Here is a tiny trained network, its code and every weight. The questions are about switching its units off for an input and a class, where a switched-off unit gives its printed mean instead of its output.

import numpy as np


def w(rows, s, z=0):
    codes = np.array(rows[::2]) - 128.0
    scale = np.full(codes.shape[1], s)
    scale[-1] = z or s
    return codes * scale


def f(y):
    return y / 2 * (1 + np.tanh(0.7978845608 * (y + 0.044715 * y**3)))


def log_softmax(a):
    a = a - a.max(-1, keepdims=True)
    return a - np.log(np.exp(a).sum(-1, keepdims=True))


def net(x, mask):
    res = np.array(x, float).reshape(1, 5) / 4 @ E
    y = f(res @ A[0][:, :-1].T + A[0][:, -1])
    res = res + np.where(mask, y, B[0][:, -1]) @ B[0][:, :-1]
    return log_softmax(res[-1] @ U[:, :-1].T + U[:, -1])


A, B = {}, {}
E = w([
[126,130,136,123],'x0',
[128,127,131,123],'x1',
[131,248,155,138],'x2',
[58,144,24,43],'x3',
[217,125,156,2],'x4',
],0.0082)
A[0] = w([
[97,150,98,105,47],'n0',
[119,139,85,112,68],'n1',
[154,139,157,84,12],'n2',
[92,165,112,109,18],'n3',
[81,114,117,158,144],'n4',
[155,207,122,142,44],'n5',
[145,83,183,179,58],'n6',
[121,142,128,124,3],'n7',
[92,137,120,166,54],'n8',
[158,138,151,81,104],'n9',
[62,126,183,173,170],'n10',
[185,129,105,116,81],'n11',
[72,130,100,63,82],'n12',
[152,123,127,63,132],'n13',
[96,118,60,99,89],'n14',
[74,215,182,95,128],'n15',
[161,201,112,141,25],'n16',
[99,133,100,102,96],'n17',
[64,138,88,166,165],'n18',
[110,59,129,120,36],'n19',
[126,8,108,115,31],'n20',
[165,104,169,152,24],'n21',
],0.015,0.0052)
B[0] = w([
[174,122,199,186,158],'n0',
[189,164,185,200,152],'n1',
[12,101,209,137,159],'n2',
[151,88,177,190,147],'n3',
[101,132,180,48,201],'n4',
[71,66,131,177,173],'n5',
[121,190,163,148,214],'n6',
[132,82,171,201,107],'n7',
[110,58,228,67,168],'n8',
[34,114,172,118,192],'n9',
[79,131,148,86,234],'n10',
[69,130,157,114,150],'n11',
[122,147,185,176,212],'n12',
[71,96,180,58,213],'n13',
[145,198,183,195,212],'n14',
[69,38,38,190,220],'n15',
[39,27,102,255,158],'n16',
[167,204,168,222,166],'n17',
[103,100,169,40,255],'n18',
[52,94,87,213,160],'n19',
[39,83,83,217,226],'n20',
[92,223,165,191,174],'n21',
],0.0081,0.007)
U = w([
[107,60,110,169,92],'0',
[171,189,224,177,86],'1',
[125,137,133,91,252],'2',
[105,104,200,44,47],'3',
[138,135,131,100,251],'4',
[229,90,73,42,147],'5',
[246,133,77,112,56],'6',
[214,198,48,109,79],'7',
],0.013,0.017)

Each question gives the input, the list of numbers given to net, and the class t.
The units are the neurons (one row each of A and B). Each row of codes is followed by its name. A weight is (code - 128) times the scale printed after its matrix; where a second scale follows, it is the last column's (A, B and U).
mask holds one flag per neuron, in row order. A switched-off neuron (its flag False) gives its mean, the last column of its row in B, instead of its output. The means were averaged over made-up inputs and are rounded, as every weight is.
A unit's drop is (log p(t) with every unit on - log p(t) with that unit switched off) / (log p(t) with every unit on - log p(t) with every unit switched off).
The circuit of an input: a set's keep is (log p(t) with only the set's units on - log p(t) with every unit switched off) / (log p(t) with every unit on - log p(t) with every unit switched off). Starting from the 12 units with the biggest drops (on a tie, the unit counted first), units are removed one at a time, each time the one whose removal leaves the highest keep (on an exact tie, the one counted first), for as long as the keep stays at least 0.8.
circuit, biggest first: the units of the circuit, biggest drop first
most important unit: the unit with the biggest drop
k most important neurons: the k neurons with the biggest drops, biggest first
drop of u: that unit's drop, to one decimal
input [-6,-7,2,4,-8], class 3: circuit, biggest first -> [n18; n8]
input [-4,2,-6,8,-5], class 1: circuit, biggest first -> [n14; n17]
input [1,-4,-2,5,-6], class 3: circuit, biggest first -> [n18; n4]
input [-1,4,-7,0,5], class 0: circuit, biggest first -> [n20]
input [0,-5,7,-2,7], class 0: 2 most important neurons -> [n15; n16]
input [2,7,7,0,5], class 0: circuit, biggest first -> [n15; n16]
input [6,-4,3,4,-8], class 3: 3 most important neurons -> [n18; n8; n4]
input [1,3,-8,-3,3], class 0: 2 most important neurons -> [n20; n19]
input [-6,-1,7,4,7], class 0: circuit, biggest first -> [n15; n16]
input [-2,-7,8,8,2], class 0: 3 most important neurons -> [n15; n16; n5]
input [3,-2,-7,-8,2], class 1: 2 most important neurons -> [n6; n21]
input [3,5,-1,-6,8], class 3: circuit, biggest first -> [n13; n2]
input [4,6,5,-6,8], class 3: 3 most important neurons -> [n2; n9; n13]
input [1,2,-6,1,3], class 0: 2 most important neurons -> [n20; n19]
input [-1,-3,5,5,8], class 3: most important unit -> n13
input [4,-3,0,7,-6], class 1: 2 most important neurons -> [n14; n17]
input [-5,5,6,3,1], class 0: 2 most important neurons -> [n15; n16]
input [-6,-2,6,4,-2], class 0: 3 most important neurons -> [n15; n16; n5]
input [-1,-1,6,6,-7], class 3: 3 most important neurons -> [n18; n8; n4]
input [3,-7,7,3,-3], class 0: circuit, biggest first -> [n15]
input [-6,6,-4,-6,-7], class 3: drop of n14 -> 0.1
input [1,3,0,-3,8], class 3: drop of n0 -> 0.0
input [5,-1,8,-7,6], class 0: drop of n15 -> 0.2
